Below are the code and all the weights of a small trained network. Each question names an input and a class and asks about switching units off, where a switched-off unit gives its printed mean instead of its output.

import numpy as np


def w(rows, s, z=0):
    codes = np.array(rows[::2]) - 128.0
    scale = np.full(codes.shape[1], s)
    scale[-1] = z or s
    return codes * scale


def f(y):
    return y / 2 * (1 + np.tanh(0.7978845608 * (y + 0.044715 * y**3)))


def log_softmax(a):
    a = a - a.max(-1, keepdims=True)
    return a - np.log(np.exp(a).sum(-1, keepdims=True))


def net(x, mask):
    res = np.array(x, float).reshape(1, 3) / 4 @ E
    y = f(res @ A[0][:, :-1].T + A[0][:, -1])
    res = res + np.where(mask, y, B[0][:, -1]) @ B[0][:, :-1]
    return log_softmax(res[-1] @ U[:, :-1].T + U[:, -1])


A, B = {}, {}
E = w([
[165,178,32,161,106],'x0',
[140,2,85,196,154],'x1',
[24,123,46,58,181],'x2',
],0.007)
A[0] = w([
[83,139,38,70,197,63],'n0',
[127,193,149,77,109,132],'n1',
[220,151,110,176,98,107],'n2',
[101,165,2,110,151,35],'n3',
[77,178,225,87,110,89],'n4',
[202,138,186,171,94,51],'n5',
[85,82,101,89,160,250],'n6',
[154,199,127,89,130,18],'n7',
[73,75,179,86,177,116],'n8',
[179,198,9,169,87,70],'n9',
[187,152,161,196,50,44],'n10',
[186,126,184,158,164,130],'n11',
[143,26,145,166,154,85],'n12',
[77,113,106,77,189,65],'n13',
[103,42,118,160,167,211],'n14',
[132,199,136,78,97,57],'n15',
[221,124,111,188,90,62],'n16',
[122,79,102,174,130,1],'n17',
[134,192,137,92,93,30],'n18',
[149,43,85,182,184,44],'n19',
],0.0097,0.0047)
B[0] = w([
[43,162,166,187,101,209],'n0',
[141,81,68,92,86,194],'n1',
[58,175,171,78,118,192],'n2',
[57,242,168,88,60,188],'n3',
[130,72,78,57,17,197],'n4',
[28,197,141,198,73,186],'n5',
[108,195,173,80,150,255],'n6',
[81,68,74,106,17,143],'n7',
[119,219,152,93,52,197],'n8',
[205,201,162,2,36,209],'n9',
[10,146,167,210,118,190],'n10',
[77,210,176,106,114,177],'n11',
[129,129,62,96,24,210],'n12',
[51,181,165,195,87,174],'n13',
[167,162,96,75,96,253],'n14',
[77,37,32,210,30,169],'n15',
[84,170,135,111,78,185],'n16',
[29,89,19,166,38,131],'n17',
[55,87,27,138,25,148],'n18',
[84,80,43,169,13,196],'n19',
],0.0093,0.0053)
U = w([
[38,167,178,149,119,85],'0',
[125,86,36,121,68,145],'1',
[158,161,171,70,80,185],'2',
[203,150,151,97,197,200],'3',
[118,20,25,246,230,5],'4',
[134,23,36,226,215,5],'5',
[138,23,41,230,202,5],'6',
],0.013,0.011)

Each question gives the input, the list of numbers given to net, and the class t.
The units are the neurons (one row each of A and B). Each row of codes is followed by its name. A weight is (code - 128) times the scale printed after its matrix; where a second scale follows, it is the last column's (A, B and U).
mask holds one flag per neuron, in row order. A switched-off neuron (its flag False) gives its mean, the last column of its row in B, instead of its output. The means were averaged over made-up inputs and are rounded, as every weight is.
A unit's drop is (log p(t) with every unit on - log p(t) with that unit switched off) / (log p(t) with every unit on - log p(t) with every unit switched off).
The circuit of an input: a set's keep is (log p(t) with only the set's units on - log p(t) with every unit switched off) / (log p(t) with every unit on - log p(t) with every unit switched off). Starting from the 12 units with the biggest drops (on a tie, the unit counted first), units are removed one at a time, each time the one whose removal leaves the highest keep (on an exact tie, the one counted first), for as long as the keep stays at least 0.8.
units of the circuit, in order: the units of the circuit, biggest drop first
k most important neurons: the k neurons with the biggest drops, biggest first
drop when u is switched off: that unit's drop, to one decimal
input [6,4,6], class 0: units of the circuit, in order : [n3]
input [7,6,-1], class 2: 2 most important neurons : [n9, n15]
input [-5,-6,5], class 1: units of the circuit, in order : [n4, n15]
input [5,1,-5], class 0: 2 most important neurons : [n10, n5]
input [4,-6,-6], class 0: 2 most important neurons : [n10, n5]
input [-8,6,4], class 2: units of the circuit, in order : [n8, n14]
input [-6,-7,4], class 1: 2 most important neurons : [n4, n15]
input [-8,5,5], class 2: 2 most important neurons : [n14, n8]
input [-7,6,6], class 2: 4 most important neurons : [n14, n8, n6, n12]
input [8,-8,-7], class 1: 2 most important neurons : [n15, n18]
input [8,-3,6], class 2: 2 most important neurons : [n9, n10]
input [-5,-4,-6], class 0: 2 most important neurons : [n5, n10]
input [2,-3,0], class 3: 2 most important neurons : [n19, n12]
input [3,-1,-6], class 0: units of the circuit, in order : [n10]
input [-7,7,-6], class 1: 2 most important neurons : [n12, n19]
input [4,-8,7], class 1: drop when n15 is switched off : 0.8
input [3,-2,-1], class 3: drop when n12 is switched off : 0.1
input [-1,-1,1], class 3: drop when n8 is switched off : 0.0
